Below are the code and all the weights of a small trained network. Each question names an input and a target symbol and asks about switching units off, where a switched-off unit gives its printed mean instead of its output.

import numpy as np


def w(rows, s, z=0):
    codes = np.array(rows[::2]) - 128.0
    scale = np.full(codes.shape[1], s)
    scale[-1] = z or s
    return codes * scale


def f(y):
    return y / 2 * (1 + np.tanh(0.7978845608 * (y + 0.044715 * y**3)))


def softmax(a):
    e = np.exp(a - a.max(-1, keepdims=True))
    return e / e.sum(-1, keepdims=True)


def log_softmax(a):
    a = a - a.max(-1, keepdims=True)
    return a - np.log(np.exp(a).sum(-1, keepdims=True))


def net(x, mask):
    ids = ['ΘΛΠΣαγεημξφψω'.index(c) for c in x.split()]
    T = len(ids)
    res = E[ids] + P[:T]
    u = 0
    for l in range(2):
        r = res
        for j in range(3):
            rows = slice(4 * j, 4 * j + 4)
            q, k, v = (r @ M[l][rows].T for M in (Q, K, V))
            z = softmax(np.where(np.tri(T) > 0, q @ k.T / 4**0.5, -1e9)) @ v
            o = O[l][rows]
            res = res + np.where(mask[u + j], z, o[:, -1]) @ o[:, :-1]
        u += 3
        y = f(res @ A[l][:, :-1].T + A[l][:, -1])
        res = res + np.where(mask[u : u + 8], y, B[l][:, -1]) @ B[l][:, :-1]
        u += 8
    return log_softmax(res[-1] @ U[:, :-1].T + U[:, -1])


Q, K, V, O, A, B = {}, {}, {}, {}, {}, {}
E = w([
[41,108,140,211,37,138],'Θ',
[202,181,172,101,70,154],'Λ',
[199,49,152,43,58,149],'Π',
[151,84,54,124,193,152],'Σ',
[105,112,169,179,82,135],'α',
[116,102,65,230,135,178],'γ',
[87,129,160,253,88,150],'ε',
[174,135,139,188,175,203],'η',
[130,92,120,150,114,67],'μ',
[128,135,224,160,85,114],'ξ',
[185,141,207,197,133,146],'φ',
[130,135,165,152,67,142],'ψ',
[113,98,136,214,94,160],'ω',
],0.02)
P = w([
[84,18,254,160,154,145],'0',
[118,152,118,204,67,180],'1',
[152,182,127,156,47,149],'2',
[177,193,116,136,51,130],'3',
[182,162,126,152,65,112],'4',
[198,163,116,135,78,100],'5',
[197,132,123,155,94,90],'6',
[205,128,124,154,103,80],'7',
[218,123,130,150,105,74],'8',
[208,97,128,164,119,66],'9',
[214,110,131,142,107,55],'10',
[231,102,142,124,121,42],'11',
[178,103,158,144,107,20],'12',
],0.0072)
Q[0] = w([
[132,140,162,177,98,128],'L0H0',
[150,38,97,176,155,29],'L0H0',
[123,129,117,184,142,146],'L0H0',
[148,98,184,122,173,109],'L0H0',
[101,142,105,76,173,98],'L0H1',
[171,75,183,150,71,146],'L0H1',
[5,177,91,4,187,76],'L0H1',
[110,105,102,117,133,82],'L0H1',
[94,117,161,99,147,211],'L0H2',
[167,100,70,150,133,148],'L0H2',
[161,114,151,88,50,86],'L0H2',
[149,131,49,179,184,135],'L0H2',
],0.011)
K[0] = w([
[149,148,88,86,176,124],'L0H0',
[194,91,136,108,106,141],'L0H0',
[139,138,149,157,125,95],'L0H0',
[193,123,129,148,160,130],'L0H0',
[130,140,72,146,138,117],'L0H1',
[129,56,121,113,112,136],'L0H1',
[133,248,90,162,125,78],'L0H1',
[80,207,153,134,193,135],'L0H1',
[114,164,160,171,216,84],'L0H2',
[120,101,128,136,99,117],'L0H2',
[158,125,114,130,74,158],'L0H2',
[145,140,112,138,105,147],'L0H2',
],0.013)
V[0] = w([
[81,62,2,38,141,177],'L0H0',
[56,23,189,45,17,95],'L0H0',
[139,193,169,71,174,84],'L0H0',
[35,98,63,139,125,109],'L0H0',
[150,57,4,52,142,214],'L0H1',
[67,119,86,68,157,45],'L0H1',
[70,23,160,58,107,4],'L0H1',
[242,148,158,58,104,168],'L0H1',
[163,111,134,40,120,150],'L0H2',
[160,94,97,85,138,101],'L0H2',
[99,207,140,185,206,72],'L0H2',
[217,121,108,104,51,9],'L0H2',
],0.0075)
O[0] = w([
[149,109,93,109,154,107,5],'L0H0',
[207,184,163,207,143,160,117],'L0H0',
[157,213,87,58,114,149,67],'L0H0',
[131,150,138,130,146,88,61],'L0H0',
[143,26,37,67,54,205,94],'L0H1',
[153,136,32,135,84,107,19],'L0H1',
[165,194,33,237,49,195,158],'L0H1',
[45,237,112,2,133,214,186],'L0H1',
[149,115,164,217,151,100,89],'L0H2',
[146,136,112,204,119,51,82],'L0H2',
[31,192,116,15,74,84,84],'L0H2',
[135,93,46,205,146,155,137],'L0H2',
],0.0061,0.011)
A[0] = w([
[117,33,148,53,115,131,35],'L0N0',
[148,189,175,118,110,182,121],'L0N1',
[38,186,84,86,228,85,34],'L0N2',
[110,218,90,107,68,143,10],'L0N3',
[2,88,161,151,11,165,172],'L0N4',
[181,98,27,155,49,110,165],'L0N5',
[83,103,106,152,135,196,216],'L0N6',
[91,216,207,25,127,95,4],'L0N7',
],0.0075,0.0017)
B[0] = w([
[188,124,194,145,101,120,134],'L0N0',
[149,35,147,88,86,133,200],'L0N1',
[179,78,106,138,105,97,130],'L0N2',
[150,29,142,98,162,129,147],'L0N3',
[223,111,126,83,191,140,248],'L0N4',
[38,134,152,160,142,124,173],'L0N5',
[118,152,193,87,2,103,193],'L0N6',
[125,147,85,198,127,139,174],'L0N7',
],0.0087,0.014)
Q[1] = w([
[130,176,104,128,109,193],'L1H0',
[58,138,165,169,107,196],'L1H0',
[12,147,80,221,122,43],'L1H0',
[127,88,186,173,141,51],'L1H0',
[61,131,144,176,162,130],'L1H1',
[68,119,77,143,95,72],'L1H1',
[113,124,164,123,155,90],'L1H1',
[166,194,49,106,114,79],'L1H1',
[109,166,106,164,169,59],'L1H2',
[122,162,130,208,87,90],'L1H2',
[98,106,108,10,110,156],'L1H2',
[126,153,143,196,58,149],'L1H2',
],0.011)
K[1] = w([
[179,49,2,114,88,101],'L1H0',
[109,104,82,164,116,155],'L1H0',
[80,177,102,115,152,105],'L1H0',
[57,132,159,175,193,157],'L1H0',
[141,136,175,88,113,109],'L1H1',
[101,158,97,93,107,156],'L1H1',
[134,144,127,135,91,133],'L1H1',
[168,188,50,77,144,84],'L1H1',
[230,130,85,142,167,116],'L1H2',
[115,121,153,178,160,79],'L1H2',
[160,192,94,76,82,91],'L1H2',
[95,60,148,143,134,94],'L1H2',
],0.014)
V[1] = w([
[111,123,32,137,91,90],'L1H0',
[172,183,133,153,86,144],'L1H0',
[167,80,77,145,129,73],'L1H0',
[156,122,137,98,105,167],'L1H0',
[199,129,102,202,231,90],'L1H1',
[165,94,106,73,140,225],'L1H1',
[127,5,124,168,102,101],'L1H1',
[48,152,121,188,117,194],'L1H1',
[196,166,122,162,177,81],'L1H2',
[118,124,137,76,64,255],'L1H2',
[147,156,84,199,79,100],'L1H2',
[225,63,135,117,40,121],'L1H2',
],0.009)
O[1] = w([
[203,119,153,70,114,115,3],'L1H0',
[111,210,254,117,179,69,155],'L1H0',
[141,110,112,87,95,16,84],'L1H0',
[132,133,151,171,178,104,173],'L1H0',
[81,102,140,125,147,15,189],'L1H1',
[154,83,84,146,207,156,108],'L1H1',
[131,133,95,82,131,72,193],'L1H1',
[147,233,67,87,92,150,132],'L1H1',
[128,118,179,159,108,93,113],'L1H2',
[136,144,126,108,182,164,189],'L1H2',
[179,176,151,166,114,110,82],'L1H2',
[180,69,158,64,152,53,204],'L1H2',
],0.0078,0.025)
A[1] = w([
[44,75,174,74,48,105,39],'L1N0',
[232,145,143,62,116,130,189],'L1N1',
[140,98,144,108,121,62,207],'L1N2',
[173,77,73,81,126,149,123],'L1N3',
[80,187,73,11,254,109,151],'L1N4',
[164,143,162,15,120,110,249],'L1N5',
[135,76,147,248,129,142,209],'L1N6',
[104,182,96,52,149,165,119],'L1N7',
],0.008,0.0017)
B[1] = w([
[127,62,146,186,167,112,207],'L1N0',
[76,63,128,215,61,143,189],'L1N1',
[171,200,45,186,148,159,192],'L1N2',
[105,161,255,125,71,94,166],'L1N3',
[50,145,157,198,142,160,224],'L1N4',
[165,87,164,212,86,240,209],'L1N5',
[92,100,113,74,142,178,252],'L1N6',
[179,149,190,135,214,41,163],'L1N7',
],0.0077,0.018)
U = w([
[117,57,81,99,144,145,103],'Θ',
[188,151,156,171,165,42,108],'Λ',
[183,153,106,176,216,110,138],'Π',
[45,84,163,130,60,45,96],'Σ',
[190,149,63,255,151,131,124],'α',
[165,49,116,175,36,140,137],'γ',
[161,113,116,151,161,81,141],'ε',
[139,178,135,197,79,84,99],'η',
[125,169,246,88,136,58,75],'μ',
[164,158,193,88,177,75,254],'ξ',
[154,144,167,121,148,56,174],'φ',
[53,168,90,148,73,164,146],'ψ',
[195,67,112,144,181,78,94],'ω',
],0.0063,0.006)

Each question gives the input, a string of symbols that net reads in full, and the target symbol t.
The units are the heads (4 rows each of Q, K, V and O) and the neurons (one row each of A and B). Each row of codes is followed by its name. A weight is (code - 128) times the scale printed after its matrix; where a second scale follows, it is the last column's (O, A, B and U).
mask holds one flag per unit, layer by layer, with each layer's heads first. A switched-off unit (its flag False) gives its mean, the last column of its rows in O or B, instead of its output. The means were averaged over made-up inputs and are rounded, as every weight is.
A unit's drop is (log p(t) with every unit on - log p(t) with that unit switched off) / (log p(t) with every unit on - log p(t) with every unit switched off).
The circuit of an input: a set's keep is (log p(t) with only the set's units on - log p(t) with every unit switched off) / (log p(t) with every unit on - log p(t) with every unit switched off). Starting from the 12 units with the biggest drops (on a tie, the unit counted first), units are removed one at a time, each time the one whose removal leaves the highest keep (on an exact tie, the one counted first), for as long as the keep stays at least 0.8.
circuit, biggest first: the units of the circuit, biggest drop first
most important unit: the unit with the biggest drop
top k neurons in layer l: the k neurons of layer l with the biggest drops, biggest first
input η ε φ, target Θ: most important unit	L0H1
input φ ω ξ Λ, target ψ: circuit, biggest first	(L0H1; L1H2; L1H0; L0N4)
input Π ε ε φ ε α ω φ ε, target γ: top 2 neurons in layer 0	(L0N4; L0N6)
input Σ ε Σ, target γ: circuit, biggest first	(L0H1; L1H0; L1N5; L1N1)
input ξ φ ε ε Σ ε ε ε φ ε ε Σ Π, target γ: circuit, biggest first	(L0H1; L1N5)
input Π ε Π φ φ, target α: top 2 neurons in layer 1	(L1N1; L1N6)
input η ε ε, target Θ: top 2 neurons in layer 0	(L0N4; L0N0)
input φ μ ε Σ ε ε, target ψ: circuit, biggest first	(L0H1; L1H2; L1H0; L0N4)
input γ φ φ φ η γ, target ω: circuit, biggest first	(L0H1; L1H1)
input γ μ Π ω ε φ γ, target ξ: circuit, biggest first	(L1H2; L0H1; L1N7; L1N3)
input Σ φ γ ε ε η ε γ, target γ: circuit, biggest first	(L0H1; L0N6)
input ψ Σ ε, target ξ: circuit, biggest first	(L1N1; L1N5; L0N4)
input ε ε ε ψ Σ, target Σ: circuit, biggest first	(L0H1; L0N4; L1H1)
input ε φ φ μ α ε η Π ω ξ φ γ μ, target α: circuit, biggest first	(L0H2)
input Π ε ψ, target γ: top 4 neurons in layer 0	(L0N4; L0N1; L0N6; L0N3)
input ε Π ε Θ η, target μ: top 3 neurons in layer 1	(L1N7; L1N3; L1N4)
input η η η, target Θ: circuit, biggest first	(L0H1; L1H0; L0H0)
input φ Σ ε Π, target γ: circuit, biggest first	(L1N5; L0N0)
input Π Θ ε Σ ε ε ε φ ε μ, target α: circuit, biggest first	(L0H1; L0H2)
input γ ε Π Θ ω φ η α, target μ: most important unit	L1N3
input Π Θ η ε ε φ Π ψ Σ η ε Π η, target μ: top 4 neurons in layer 1	(L1N7; L1N3; L1N2; L1N4)
input ε φ ε φ γ ψ ε η γ Λ Θ Σ, target Σ: top 2 neurons in layer 1	(L1N5; L1N7)
input ε Σ η γ ε ε Π ε ξ α, target γ: top 3 neurons in layer 0	(L0N4; L0N3; L0N6)
input μ α Σ Σ μ ψ ω Σ ε, target η: top 3 neurons in layer 0	(L0N5; L0N1; L0N4)
input γ ε η ε ε η ε η, target ω: top 3 neurons in layer 0	(L0N0; L0N4; L0N5)
input Λ α ψ ε φ, target Π: top 2 neurons in layer 0	(L0N6; L0N1)
input Θ ε ε ε φ ε η ε η η φ φ, target Λ: top neuron in layer 1	(L1N2)
input ε γ φ ε Σ ε ε ε ε μ, target Σ: top 2 neurons in layer 0	(L0N4; L0N1)
input φ γ Θ ε Π η φ φ, target μ: top 3 neurons in layer 1	(L1N7; L1N3; L1N2)
input φ Π φ Λ ε ε η Θ Θ α ε, target μ: top 3 neurons in layer 1	(L1N7; L1N3; L1N2)
